-.32 -.19 -.26 -.11 -.25 -.11 -.16  .12
-.20 -.12  .42 -.18  .36 -.16  .33 -.13
 .09  .04  .38  .04  .37 -.01  .31 -.07
 .08  .02 -.48  .19 -.49  .16 -.50  .22
-.14 -.18 -.35  .06 -.34  .09 -.33  .29
-.30 -.18 -.32 -.06 -.28 -.06 -.19  .15
 .04 -.01  .37 -.01  .42 -.06  .40 -.12
-.08  .01  .44 -.07  .42 -.17  .46 -.18
 .14  .20  .33 -.06  .27 -.09  .27 -.25
|
-.20 -.12  .42 -.18  .36 -.16  .33 -.13
 .08  .02 -.48  .19 -.49  .16 -.50  .22
-.30 -.18 -.32 -.06 -.28 -.06 -.19  .15
-.08  .01  .44 -.07  .42 -.17  .46 -.18

-.52  .28 -.31 -.46  .45  .25  .30 -.53
 .25 -.14  .15  .23 -.22 -.12 -.15  .26
 .60 -.33  .37  .54 -.53 -.29 -.35  .62
-.56  .31 -.34 -.50  .50  .28  .33 -.58
-.45  .25 -.27 -.40  .40  .22  .26 -.46
|
 .25 -.14  .15  .23 -.22 -.12 -.15  .26
-.56  .31 -.34 -.50  .50  .28  .33 -.58

 .23 -.27  .22  .27  .29
-.26  .38 -.23 -.28 -.32
-.41  .57 -.40 -.42 -.42
|
-.26  .38 -.23 -.28 -.32

 .21 -.03
-.24  .66
 .32 -.13
-.14 -.19
-.26  .68
-.51  .65
-.39 -.09
 .34  .08
-.58 -.51
|
-.24  .66
-.14 -.19
-.51  .65
 .34  .08

 .07 -.28  .21 -.18 -.05 -.03
 .14  .38 -.40  .09 -.42  .06
 .10 -.41  .19  .09  .19  .01
 .04 -.12  .08 -.08 -.44  .19
-.08  .47 -.17 -.41 -.25 -.37
 .21  .55 -.20 -.25 -.27  .02
-.10  .51  .09 -.32 -.29 -.27
|
 .14  .38 -.40  .09 -.42  .06
 .04 -.12  .08 -.08 -.44  .19
 .21  .55 -.20 -.25 -.27  .02

-.09  .18 -.47  .20 -.16  .09  .44  .25  .36  .08 -.41 -.30  .19 -.02
-.30  .02 -.47  .17 -.31  .06  .43  .24 -.13 -.09 -.46 -.29 -.14 -.24
 .01 -.01 -.29  .06 -.32 -.12  .24  .36  .32  .06 -.59 -.10  .16  .12
 .05 -.15 -.10 -.16 -.04  .39  .15 -.07  .20 -.15  .09  .14  .12 -.15
 .14 -.13  .12 -.22  .23 -.04 -.08 -.36  .15 -.17  .36  .12 -.03  .13
-.15  .30 -.32  .29 -.47  .12  .15  .41  .15 -.22 -.25 -.09  .23 -.08
|
-.30  .02 -.47  .17 -.31  .06  .43  .24 -.13 -.09 -.46 -.29 -.14 -.24
 .05 -.15 -.10 -.16 -.04  .39  .15 -.07  .20 -.15  .09  .14  .12 -.15
-.15  .30 -.32  .29 -.47  .12  .15  .41  .15 -.22 -.25 -.09  .23 -.08
